Each row comes from the steps of one walk. Every step used is in the known rows, and no mark comes twice. Write the walk behind each row, first mark first.
Known rows:
l-q-c-p-f-b-r-e: [-5.71 -0.34  2.19 -1.75  0.09 -6.35 -3.09  1.02 -1.10 -4.22 -0.33 -1.96
  2.57 -0.04 -0.12 -5.97 -4.85  5.87 -1.38  7.13 -0.83 -1.15  2.75 -3.03
  3.06 -0.84  0.77  1.14 -0.74 -5.03  2.01 -0.15 -1.65  1.55  0.51  2.89
  6.83 -1.71 -0.54 -0.36 -0.04 -0.62 -1.59]
p-r-e-l: [-2.85  2.38  2.36  0.09  1.86 -1.46  0.09 -0.69 -0.16 -3.67 -2.05  0.35
  5.63 -0.04  2.71 -1.81 -1.85  1.44  1.26  6.99  1.85 -1.04 -2.46  0.44
  0.15 -2.45  3.14  1.56 -2.68 -1.55 -1.46  3.26  1.85 -3.45  0.34  1.03
  1.57 -0.96 -4.29  1.28 -1.60  0.59 -1.22]
h-c-y-e-l-q: [-2.61 -0.51  1.38 -1.01  1.19 -4.20  0.04 -0.95 -1.54 -4.37 -2.45 -3.58
  6.39  3.46 -0.16  0.56 -1.02  1.02 -3.71  5.35 -2.05  0.83  2.08  0.86
  0.90 -0.36  2.92  1.90  1.36 -2.54 -0.55  2.12 -2.44 -2.13 -0.86  2.18
  6.53 -1.65 -2.41 -0.14  0.47  0.43 -4.63]
f-l-q-y-e: [-0.85  1.72  4.39 -0.58  0.54 -7.12 -4.10  1.43 -2.78 -2.31 -2.34 -2.74
  2.33  1.15 -0.82 -1.67 -3.95  3.65 -0.80  4.34 -1.60  1.46  0.48 -2.48
  3.20 -0.36  6.48  2.94 -1.00 -3.06 -2.03  2.71 -2.01  1.17  2.16 -0.26
  5.86  0.77 -1.14 -0.77  2.14 -0.33 -1.03]
b-p-f-l-q-c-h-y: [-3.73 -1.86  0.19 -3.31 -0.41 -3.51 -3.95 -0.16 -0.38 -2.45  0.44 -4.44
  4.17  0.09 -1.05 -3.51 -3.89  4.80 -1.97  2.92  1.38 -0.55  2.05 -3.04
  2.19  0.12  0.74 -1.83 -1.16 -1.50  1.03  0.52 -2.58 -0.03  0.56 -0.57
  4.08  1.36  1.72 -0.58  3.38  1.87 -1.89]
h-c-q-y-e-l: [-0.95  0.62  0.20  0.57  2.99 -3.64 -1.70 -0.90 -0.18 -2.15 -2.00 -0.78
  7.03  2.45 -1.59 -0.87 -1.81  1.91 -3.16  3.95 -1.86  0.72  3.40  0.96
  0.57  0.10  4.20 -0.33  0.34 -2.13 -0.65  0.74 -1.44 -2.37  1.15  0.33
  1.98 -2.72 -2.49 -2.90  1.39  0.77 -5.91]
r-e-y-h-f-l-q-c-p: [-2.34 -0.52  2.51  0.75  0.97 -3.52  0.17  1.83 -2.37 -4.76 -3.26 -2.90
  5.12  3.40 -0.77 -1.82 -2.72  4.86 -1.53  3.74 -1.07  1.74 -1.44 -1.69
  3.02  1.96  3.42  1.93 -0.61 -1.26 -0.18  0.88  1.90 -1.52  0.82  3.63
  0.62 -2.94 -2.61  0.56  2.96 -0.18 -1.94]
f-h-c-p-b-l: [-3.27 -1.41 -0.66  2.30  1.77 -3.02  1.26 -1.92  0.92 -4.18 -1.20 -3.09
  4.15 -0.75 -3.07 -1.05 -3.19  2.10 -2.87  6.12  1.99  0.84  2.00  0.81
  0.05  1.12 -2.82 -1.81 -1.20 -2.54 -0.97  1.37 -1.49 -1.74 -1.50  0.60
  3.34 -0.70 -2.43  1.28 -1.61  0.66 -2.69]
e-l-q-c-y-h-p: [-1.16  1.46  1.68  0.73  2.17 -4.87 -2.20  0.38 -0.64 -1.63 -3.01 -3.65
  7.33 -0.01  1.42 -1.01 -2.52  2.58 -4.27  5.88 -1.12  0.43  0.70 -0.02
  3.83 -0.34  3.37 -1.05  2.31 -3.86 -0.28  0.52  1.10 -0.26 -1.36  1.50
  3.29 -1.17 -1.84  0.83 -0.79  1.13 -1.09]
c-p-b-r-f-l: [-3.63 -0.34  0.49 -2.49  1.06 -2.81  1.06  0.78  2.36 -2.86 -1.12 -2.36
  3.33 -0.61 -1.25 -0.50 -0.51  2.72 -1.19  4.26  0.84  1.48  0.26 -1.11
  0.49  1.59 -0.05  0.62 -3.40 -6.04 -0.12 -1.11 -1.48 -1.54 -2.49  0.93
  2.99 -0.32 -2.41  1.29 -0.37  0.49 -1.14]
b-y-h-p-r: [-0.11  0.37  2.33  0.93  1.96 -0.18  1.21 -0.53 -1.35 -1.48 -2.08 -1.23
  6.40 -0.42  2.14 -1.06  0.11 -0.19 -0.35  3.40  2.08  1.87 -1.37  1.18
  3.23  1.22  2.50 -0.62 -3.39 -2.24  1.36  5.51  1.49 -0.77 -0.88 -1.12
  1.30 -1.66 -2.88 -0.29 -2.13  1.99 -0.67]
p-f-h-c-y-e: [-5.02 -1.85 -1.88  0.11  1.35 -2.23 -3.02 -4.03  1.09 -2.13 -1.39 -3.23
  4.13  2.29 -2.45 -0.70 -3.11  1.90 -0.59  5.84 -0.36  0.61  1.52 -0.70
  2.38  2.23  1.81 -1.60 -2.08 -1.92  0.04  3.68 -0.49 -2.13  1.40  0.78
  4.78 -0.26 -0.98 -0.27  2.37 -0.32 -2.13]
y-h-f-l-q-c-p: [-2.09  2.19  1.65  0.02  1.27 -3.96 -0.31  1.20 -0.71 -3.17 -2.09 -3.47
  4.11  2.64 -2.83 -3.19 -3.02  2.85 -3.29  3.16 -1.72  4.33 -0.06 -1.88
  4.82  2.32  3.47 -0.12  1.00 -3.82  1.13  1.89  2.74  3.82 -0.02  1.38
  2.75 -2.13 -0.81 -2.70  1.94 -1.53 -0.52]
r-f-l-q: [-3.19  2.14  4.66 -1.97  1.29 -4.62 -2.33  0.13 -2.24 -3.80 -1.89 -0.51
  5.10  3.60 -0.97 -1.90 -3.52  4.53  1.39  3.92 -2.76  2.57 -1.36 -2.53
  3.42  2.17  5.95  3.65 -2.07 -3.20 -0.59  1.55 -1.27 -1.44 -0.13  5.27
  3.76  1.75 -1.63  0.02  2.23 -0.72  0.51]
f-l-q-c-p-r-e-y-h: [-2.40  0.63  1.78  1.45  1.62 -6.10 -0.23  3.56 -2.45 -3.93 -2.19 -3.60
  3.34  2.82 -0.92 -2.86 -4.20  4.57 -1.39  5.23 -0.46 -0.06 -1.40 -2.42
  2.79 -1.32  3.12  1.48 -1.21 -1.81 -1.80  2.17 -0.33  0.75  1.12  1.84
  2.68 -2.07 -1.58  0.13  2.34 -0.82 -0.12]
h-f-r-e: [-5.03  0.91  3.30 -0.33 -0.14 -1.81  0.21 -3.42  1.53 -3.07 -1.19 -0.85
  4.35  1.63  0.16 -1.48 -2.34  3.85  0.28  3.78  1.78  3.47 -0.89  0.76
  3.17  3.10  1.58  1.25 -1.81 -3.68  1.32  0.45  1.27  0.41 -0.10  3.15
  1.83 -0.13 -1.45 -0.52  0.24 -0.77 -2.50]
p-r-e-y-h-f: [-3.04  0.99  1.68  0.34  2.38  0.64  1.32 -1.32 -1.42 -3.64 -2.85 -0.94
  5.21  1.74  1.21 -1.08 -1.21  1.32  1.88  4.73  1.52  0.91 -3.01 -0.44
  2.02 -0.34  2.73  1.82 -3.39 -0.75  0.12  4.82  3.94 -3.63  1.26  1.36
 -0.33 -3.19 -3.82  0.87  1.49 -0.04 -1.85]
f-b-y-e-l-q-c: [-3.07  1.52  2.78  1.13 -0.84 -7.71 -1.93  0.61 -1.13 -5.23 -4.49 -1.72
  4.02  1.17  1.83 -3.33 -3.05  3.16 -0.10  4.43  0.84  0.16  1.80 -0.52
  3.95 -0.21  2.31  2.42 -1.25 -1.85  2.27  3.60 -5.42  2.09 -0.87  0.17
  6.32 -1.54 -2.40  0.22 -1.29  1.49 -1.81]
e-l-y-h: [-1.31  2.71  2.90 -0.05  3.19 -3.35 -2.88  1.22 -0.97 -2.10 -4.51 -1.84
  8.36 -0.32  3.40 -0.65 -2.68  2.00 -2.94  6.46 -1.44  3.63 -2.66 -1.02
  1.94 -0.57  5.26 -0.61  0.17 -3.63 -0.88  3.46  2.36 -3.07  1.15  0.22
  1.92 -0.56 -3.19  2.07 -0.22  0.44 -2.19]
l-q-c-y: [-4.07 -0.08  4.02 -1.85  2.89 -6.39 -3.01 -0.15 -1.11 -2.95 -1.39 -4.33
  3.88 -0.95  1.69 -4.85 -2.96  4.43 -1.85  7.76 -1.60  0.09  1.53 -3.56
  4.92 -0.82  2.44 -1.22  0.89 -4.07  1.13 -0.22 -1.12  0.93  1.75  2.61
  7.87  0.74 -1.88 -1.41  1.31  1.17 -2.04]
h-y-e-l: [-1.83  0.32  2.21 -2.58  1.54 -2.82  0.12 -1.39 -0.11 -2.08 -4.03 -2.15
  7.21  2.31  1.04  1.56 -2.60 -1.35 -2.40  2.61 -2.03  1.46 -0.50  1.87
  2.62  0.94  5.07  2.85 -1.82 -1.70 -0.11  3.01 -1.40 -2.10 -0.71  0.85
  3.44 -0.75 -0.74  0.74 -0.60  0.86 -3.24]
c-h-b-f-l: [ 0.79 -0.27  2.03 -2.69 -0.07 -3.94 -1.40 -3.73 -0.81 -5.71 -1.99 -2.73
  5.55  0.31 -1.23 -3.07 -3.19  3.65 -1.88  4.08  1.12  0.48  0.11 -2.39
  0.29  2.36 -0.43 -0.65 -0.11 -2.92 -0.65  0.83 -0.40 -1.05 -1.79 -1.10
  4.98  0.71 -4.55 -0.81  0.91  2.96 -2.56]
f-b-y-h-c-p-r-e-l: [-1.02  0.65  0.48  1.89  0.01 -3.87  2.03  1.11 -0.17 -7.91 -3.53 -1.35
  4.54  2.77 -0.17 -1.80 -2.23  0.85 -0.71  4.55  2.95 -0.13  0.33  2.62
  0.74 -1.49  0.16  2.36 -3.82 -0.54 -0.04  4.96 -1.76 -0.61 -2.91  0.87
  2.13 -4.54 -4.60  1.28 -2.16  0.58 -2.40]
b-f-r-e-l-q-y-h-p: [ 1.47  0.31  4.02  0.40 -0.62 -0.01 -0.82 -2.34 -0.62  0.09 -1.77 -0.53
  7.66 -0.77 -0.77 -0.57 -2.03  4.38  0.16  4.35  1.23  0.87 -0.87  2.42
  3.36  2.59  4.72 -0.47 -1.23 -4.19 -0.33  1.96  1.29  0.68 -2.83  1.21
  1.83 -1.56 -2.23  2.54 -1.25  0.17 -0.91]
h-y-e-l-q-c: [-2.60  0.18  2.49 -1.98  1.35 -4.31 -0.60 -0.66 -1.49 -1.88 -3.76 -2.61
  7.02  2.51  0.72 -0.62 -3.99  0.24 -2.70  3.44 -2.88  0.42  0.30  1.40
  4.18  0.31  5.05  2.28 -0.20 -2.56  0.71  2.40 -2.02 -0.69  0.14  1.95
  4.94 -1.20  0.20  0.00 -0.09  0.93 -2.77]
c-p-r-f: [-4.16  0.05  1.57 -2.30  3.31 -2.03  0.64  1.73  1.89 -3.43  0.45 -0.30
  5.26 -0.07  0.47 -3.24 -1.03  1.28  0.91  5.69 -0.30  0.31 -0.45 -2.16
  1.13 -0.51  0.92  0.81 -2.62 -2.77 -0.03  1.12  2.33 -1.33 -1.11  1.57
  2.53 -0.36 -3.23 -0.93  0.44 -0.03 -0.52]
q-y-e-l: [-0.01  1.37  2.88  0.05  1.54 -3.99 -4.52  0.17  0.64 -0.09 -3.41 -0.99
  5.89 -1.65  1.11 -0.83 -1.76  0.37 -0.03  5.55 -0.91  1.58  0.72 -0.35
  2.04  0.09  6.60  0.62  0.30 -2.19 -0.13  3.03  0.99 -1.86  2.70 -2.04
  2.07 -0.14 -2.75 -0.97  1.32  2.00 -2.38]
c-h-y-e: [-2.58 -2.93  0.55 -3.59  2.81 -3.85 -0.91 -0.42 -0.14 -5.39 -3.26 -3.09
  6.98  2.25 -0.29 -1.45 -2.03  0.30 -3.12  4.80 -1.16  0.11 -0.87 -2.07
  2.23  0.11  2.60  0.58 -0.60 -1.73  0.10  2.13 -0.37 -1.87  0.66 -0.44
  4.87 -1.50 -1.77 -0.40  1.45  2.42 -3.77]
c-p-b-l-q-y-h-f-r: [-1.79 -2.02  0.37  0.43  1.01 -2.54  0.14  0.76  1.14 -1.58 -2.82 -4.29
  2.85 -3.09 -2.60 -0.60 -0.80  2.63 -3.04  4.83  2.58  1.53  1.09  0.82
  2.24  1.42  0.27 -0.74 -0.32 -6.73  0.34  0.20  1.60  0.73 -1.02 -1.20
  3.82 -2.21 -0.80  0.93 -1.09 -0.11 -1.11]
b-l-q-c-p-r-f-h-y-e: [-2.87 -1.38  0.58  0.76  0.68 -4.12 -0.04  2.11 -1.86 -1.43 -2.44 -2.55
  7.34  1.08 -3.82 -3.41 -3.62  2.55 -1.39  6.18 -1.98 -1.16  1.21  0.58
  2.14  0.97  2.49  2.04  0.86 -3.84  1.41  3.23 -1.43  0.46 -0.98  3.09
  5.05 -1.48 -0.58  0.25 -0.92  1.68 -0.96]
l-q-y-h-f-b-r-e: [-0.28  1.33  4.09 -1.72  0.20 -3.82 -3.68 -0.36 -3.06 -4.27 -2.83 -1.62
  3.11  0.90 -2.43 -2.95 -3.54  3.72 -0.87  5.42 -0.71  1.39  1.18 -0.87
  4.24 -0.67  5.25  3.27 -1.95 -4.93  1.17  3.90  1.70  0.29  1.08  1.37
  4.70 -3.71 -2.82  0.49  1.04 -0.67 -2.43]
h-p-r-e: [-2.29 -0.37  3.07  0.59  1.62  0.54  1.60 -2.39 -0.93 -2.30  0.24  0.97
  5.82 -0.90  3.44 -1.72 -2.24  0.71  1.55  4.81  1.71 -0.29 -0.54  0.98
  2.42 -0.09  1.36  1.78 -2.97 -2.11 -1.56  2.48  3.19 -2.26 -1.61  1.24
  1.71 -0.72 -1.95 -0.40 -2.76  1.54 -1.19]
y-h-p-r-e-l: [ 0.39  0.83  1.30  1.86  2.38  1.18  1.76 -0.71 -0.55 -2.04 -2.74  0.41
  7.69  0.62  1.31  0.29 -1.37 -0.67 -0.87  4.93  0.94  1.55 -2.72  1.61
  2.96 -0.17  4.52  0.91 -1.77 -2.14 -1.07  5.15  5.38 -1.64 -1.44 -0.29
 -0.46 -3.26 -1.91  0.44 -2.55 -0.24  0.39]
l-q-c-h-f-b: [-5.45  0.64  2.54 -1.12  1.44 -7.55 -3.59 -0.59 -2.04 -6.31 -1.74 -3.22
  3.37  0.66  0.15 -6.88 -5.04  5.61 -1.97  6.27 -0.49  0.13  2.34 -4.29
  5.02 -0.49 -0.09 -0.45  2.10 -3.78  2.14 -0.24 -0.88  2.42  1.05  2.24
  7.03 -1.22 -1.41 -1.84  1.69  1.08 -2.38]
q-c-p-r-f: [-5.35  0.30  1.14  0.04  3.25 -3.45  0.05  1.41  2.49 -1.95  0.66 -1.03
  5.65 -0.82  0.99 -6.69 -3.09  2.16  1.34  7.22 -0.59  0.36  0.64 -2.10
  2.96  0.13  0.01 -2.20 -0.05 -2.69  1.90 -0.09  1.51  0.52  0.88  2.81
  1.78 -0.09 -2.00 -3.59  1.33  1.80 -0.53]
p-b-r-e-y-h: [-2.66 -0.69  1.18 -0.80  1.57  0.63  1.48 -2.68 -0.21 -2.40 -4.70 -1.92
  3.96 -1.33  0.94  1.54  0.26  2.13 -0.07  5.41  2.66  1.81 -2.52 -0.26
  1.61  0.90  2.12  0.51 -4.63 -5.11  1.21  2.77 -0.19 -4.96  0.62 -0.21
  1.39 -2.88 -2.64  3.65 -0.89  0.48 -1.86]

Which walk is each row?
[ 2.14  1.98  2.63 -0.95  0.57 -2.01 -3.28 -0.30 -2.06 -2.11 -2.81 -0.60
  6.98  0.11 -1.11 -0.77 -2.72  2.36 -0.75  4.38  0.53 -0.27 -0.33  0.98
  2.14 -1.82  5.19  1.82 -0.78 -3.31  0.02  4.31  2.44 -3.30 -0.44 -0.70
  2.03 -1.43 -2.99  1.48  0.81  0.55  0.21]
e-l-q-y-h-b-p-r-f
[-0.61 -0.89  3.54  0.44  0.29  1.45  1.76 -3.33  0.33 -0.26 -1.92 -0.81
  7.66 -0.28  0.68  0.48 -1.02  3.76  1.20  3.30  1.82  2.39 -2.01  0.85
  3.00  4.17  2.54 -0.57 -2.80 -2.27  0.65  2.23  0.73 -0.26 -2.82  1.46
  0.16 -1.28 -1.81  2.52 -0.54 -0.02 -1.51]
b-f-r-e-y-h-p
[ 0.75 -1.32  1.32  0.70 -1.09 -0.73 -0.75 -2.32 -0.27 -2.22 -3.02 -0.71
  6.05  0.94 -1.48 -1.40 -3.65  3.54 -1.69  4.84  2.28  1.29 -1.59  1.04
  3.61  0.52  3.94  0.13 -1.15 -3.48  2.06  4.81  2.23 -0.39  0.60 -1.26
  2.64 -2.18  0.61 -0.20 -0.27 -1.56  1.51]
y-h-b-p-f-r-e-l-q-c
[-3.03 -2.32 -1.25 -0.34 -0.27 -5.13 -3.83 -0.34 -1.80 -4.93 -2.83 -2.37
  6.34  1.45  0.68 -1.35 -2.28  3.35 -2.96  3.68  1.18 -2.00  1.69 -1.41
  2.22  0.85  0.60  0.66  0.58 -3.01  0.02  1.68 -0.90 -1.20 -2.04 -1.35
  4.97 -2.10 -1.22  1.37 -0.43  2.60 -1.90]
c-h-p-f-b-y-e-l-q
[-3.61  1.25  1.20  0.10  1.12 -5.28 -1.10  2.87 -0.69 -1.74 -2.67 -0.84
  6.34  0.92  1.04 -2.29 -1.57  2.00 -2.12  5.85 -1.82 -0.56  0.19 -1.67
  2.54 -1.68  4.57  1.71  2.07 -3.39  0.84  2.61 -0.51  1.47  0.32 -1.28
  5.88 -1.86 -1.09 -0.51 -0.67 -0.56 -0.46]
y-e-l-q-c-p-r
[-3.22  1.67  3.29  0.15 -0.62 -3.40 -2.46 -2.21  0.12 -2.43 -1.81 -1.56
  4.59  1.40 -0.73 -1.10 -3.20  4.75 -0.74  3.98  1.43  1.78  0.03  1.95
  3.09  1.67  2.91  1.51 -0.56 -4.52  0.29  0.11  1.51 -0.41  0.13  2.95
  1.78 -0.86 -2.00  0.83  0.89 -0.29 -2.64]
h-f-r-e-l-q-y
[-0.09  0.34  1.55  0.66  0.03 -0.88 -0.38 -3.25 -0.45 -1.29 -0.44 -2.57
  7.79 -0.37 -1.71 -3.13 -2.45  4.82  0.15  5.52  0.51 -2.54  1.03  1.38
  3.67  2.12  0.80 -2.71 -0.79 -2.91 -1.14  0.90  0.24  0.44 -4.79  2.30
  4.08 -0.64 -5.16  2.44 -0.73  3.32 -1.63]
b-f-h-p-r-e-l-q-c-y
[ 1.53 -0.58  0.04  0.06  5.41 -0.37 -2.02 -0.05  1.24 -0.10 -2.03  0.23
  7.51  1.09 -2.63 -2.03 -0.59  2.05 -0.06  4.09 -1.39  0.23  0.49 -0.55
  4.50  0.62  6.69 -1.46 -3.23 -3.40 -0.77  2.12  4.06 -1.51  0.81 -0.28
 -0.37 -3.46 -3.19 -3.24  2.37  1.05 -2.07]
c-q-y-h-p-r-f
[ 2.31 -0.57  2.10  0.63 -0.63 -2.41 -2.34 -3.00 -0.80 -4.09 -1.24 -0.77
  4.72 -0.62 -2.87 -1.95 -4.55  4.09 -0.25  5.55  3.37 -2.47  0.26  1.06
  1.94 -1.99  1.24  0.68 -3.52 -1.69 -1.47  4.44  1.02 -2.89 -0.56 -2.30
  3.79 -0.44 -4.58  2.15  0.04  1.50 -0.46]
f-h-b-p-r-e-l-q-y
[-3.10 -1.91 -0.99  2.39  1.06 -3.96 -0.73 -0.50  0.54 -2.17 -3.02 -2.61
  7.70 -0.98  2.10 -3.76 -1.57  2.44 -1.88  5.45  1.71 -0.84  0.76  0.01
  3.38  1.85 -0.34 -3.84  2.61 -3.39  1.66 -0.32 -1.02 -0.82 -0.10 -0.73
  2.36 -1.20 -1.66 -1.45 -0.49  5.73 -1.72]
q-c-h-p-b-y-e-l
[ 3.12 -1.34  1.33  0.79 -0.37 -0.25 -3.51 -2.48  1.45 -0.65 -2.90 -1.01
  5.45 -1.20 -1.77 -0.31 -3.27  1.70  0.15  5.05  3.09  1.25 -0.74  2.48
  2.15  0.49  5.01 -0.51 -2.69 -2.67  0.16  4.75  3.84 -3.00  2.06 -2.48
 -0.52 -1.63 -1.57 -0.18  1.49  0.66 -0.29]
q-y-h-b-p-f-r-e-l
[-0.64  0.87  1.68  1.46  1.48 -0.35 -0.41 -1.49 -0.21  0.14 -4.20 -2.05
  8.69 -1.36  2.71  1.01 -2.12  2.76 -1.80  4.76  1.23  2.80 -2.57  2.19
  3.29  1.55  3.20 -2.10 -0.75 -5.76 -1.20  2.54  1.58 -2.08 -2.21 -0.23
  1.55 -1.26 -1.90  3.83 -1.70  0.95 -1.33]
e-l-y-h-p-b-f-r
[-0.27  1.87  2.46  0.54  2.20 -1.52 -1.52  0.63 -1.95 -3.25 -2.95 -0.19
  5.41  0.23  0.66 -2.05 -2.34  1.61  0.71  7.50  1.06 -1.42 -2.57  0.74
  1.79 -3.50  5.81  1.62 -2.26 -2.43 -1.66  5.07  3.73 -2.99  1.68  0.23
  1.93 -2.97 -4.15  1.39 -0.39 -0.02 -0.39]
p-r-e-l-q-y-h
[-1.41 -0.47  0.62  2.36  0.56 -5.03  0.09  0.12 -0.56 -4.18 -3.66 -3.98
  4.22 -0.74 -0.69 -2.83 -3.64  1.50 -1.01  6.61  1.59 -0.29  2.47  0.35
  3.24 -0.99  0.11  1.98 -0.54 -3.04  0.38  4.22 -1.16  2.45 -2.87  1.01
  5.12 -2.94 -1.30  0.14 -2.48  1.53 -1.58]
f-b-l-q-c-y-h-p-r
[-1.13 -0.40  2.12 -0.31  0.00 -1.03 -0.82 -2.79 -1.64 -0.07 -1.07 -1.44
  4.29 -0.98 -0.35  0.52 -2.57  2.63  0.46  2.82  1.01  0.72  1.37  1.78
  3.52  2.29  1.86  1.71 -3.16 -6.85 -1.01  0.47 -0.38 -2.81 -2.46  1.70
  2.20 -0.52 -0.66  1.53 -0.91  2.34 -0.88]
h-p-b-r-f-l-q-y
[-0.85 -0.18  1.82 -0.07  0.56 -2.57 -2.76  0.75 -2.38 -4.32 -2.46 -0.96
  5.91  1.76 -0.94 -1.32 -3.17  3.32 -2.51  6.13 -0.91 -0.53  0.12  1.41
  0.61 -0.48  5.26  1.57  0.00 -2.85 -1.59  1.62  2.80 -3.97  0.83  2.69
  2.29 -2.96 -2.63  1.35  0.16 -0.69 -1.92]
r-e-l-q-y-h-c-p-f
[-4.47  0.60  0.80 -0.57  0.39 -5.41 -3.30  1.77 -0.56 -0.98 -2.86 -1.32
  5.98  0.83  0.84 -1.93 -2.11  2.92 -2.59  5.14 -2.54  0.23  1.02 -2.22
  2.79  0.50  5.13  1.07  2.50 -3.79  1.42  1.50 -0.64  0.97  1.01 -0.66
  6.00 -0.95  0.30 -0.63  0.13 -0.93 -0.43]
y-e-l-q-c-p-f
[-2.61 -1.28  0.24 -0.74  2.14 -3.60 -1.24  0.42 -2.00 -5.00 -0.48 -1.54
  6.61  2.36 -0.52 -2.64 -2.86  3.22 -1.03  4.86  0.33 -1.47 -0.65 -2.26
  2.20 -0.48  0.79  0.94 -0.36 -3.08 -2.00  1.34  1.57 -1.68 -1.79  1.22
  3.03 -1.08 -2.13  0.15  1.03  2.28 -0.70]
c-h-p-r-f-l-q
[-1.59 -2.02  1.29  2.14  0.39 -0.58 -0.31 -1.43 -1.69 -3.59 -4.86 -1.42
  6.03  0.72  1.11  1.04 -2.51  2.27  0.49  4.12  1.38  1.42 -0.99  0.21
  1.33  2.72  2.87  3.04 -2.73 -0.25 -0.22  3.88  1.87 -4.47 -0.40  2.22
 -0.95 -2.92 -1.38  2.56 -0.42  0.59 -1.92]
r-e-y-h-p-f-b-l
[-3.41  1.34  2.94  0.28 -0.45 -5.48 -2.02  0.44 -1.24 -4.87 -4.26  0.36
  6.85  3.74 -0.01 -3.47 -2.91  3.80  2.46  4.19 -1.53  0.83  0.31 -0.09
  4.70  2.09  4.67  3.46 -1.35 -2.45  2.86  3.11 -3.66 -0.49 -1.31  4.63
  4.10 -1.01 -2.58  0.08  0.73  1.65 -0.21]
r-f-b-y-e-l-q-c
[-2.48 -0.27  0.84  0.46  1.93 -5.13 -1.46 -1.30 -0.27 -2.52 -3.24 -2.95
  6.31  2.66 -2.46 -1.26 -5.26  2.02 -2.64  5.09 -1.65 -0.47 -0.01  0.63
  5.13  0.23  3.40  0.01 -1.50 -1.83 -0.18  3.31 -1.85  0.08  0.07  1.16
  4.72 -1.01 -1.22  1.47  0.51  0.65 -1.48]
f-h-y-e-l-q-c
[-0.79 -1.70  2.49  0.13  0.58 -0.77  2.32 -0.30 -3.77 -5.32 -3.76 -2.73
  4.84  2.59 -1.07  0.50 -1.47  4.38 -1.01  3.25  0.29  0.79 -1.63  0.00
  1.52  1.90  2.84  1.89 -2.35 -1.75 -1.61  1.66 -0.17 -3.69 -1.18  2.80
  2.25 -3.51 -3.07  3.13  1.34 -0.60 -2.30]
r-e-y-h-c-p-b-f-l-q
[-0.23 -0.43  2.11  1.05 -0.07  0.83  0.80 -4.44 -1.21 -1.72 -3.90 -2.02
  4.64 -1.22 -1.20  0.20 -1.67  3.68  0.46  5.01  3.23  0.46 -1.12  3.68
  3.32  1.54  3.07 -1.72 -1.99 -5.65 -0.44  2.00 -0.57 -2.01 -1.24  0.74
  3.53 -2.64 -2.01  3.17 -1.02 -0.07 -1.09]
p-b-f-r-e-l-q-y-h-c
[-3.38  2.07  1.69 -0.17  0.49 -3.34 -0.57  0.46 -1.74 -4.53 -3.48  0.69
  5.81  3.36  0.28 -2.13 -1.84  1.90  3.22  4.61  0.31 -1.14 -1.16  0.36
  3.06 -1.30  4.17  4.43 -3.45 -2.43  1.03  5.88 -1.77 -1.33 -1.55  1.96
  4.31 -2.24 -3.40  1.38 -0.15  0.33  0.29]
p-r-f-b-y-e-l-q
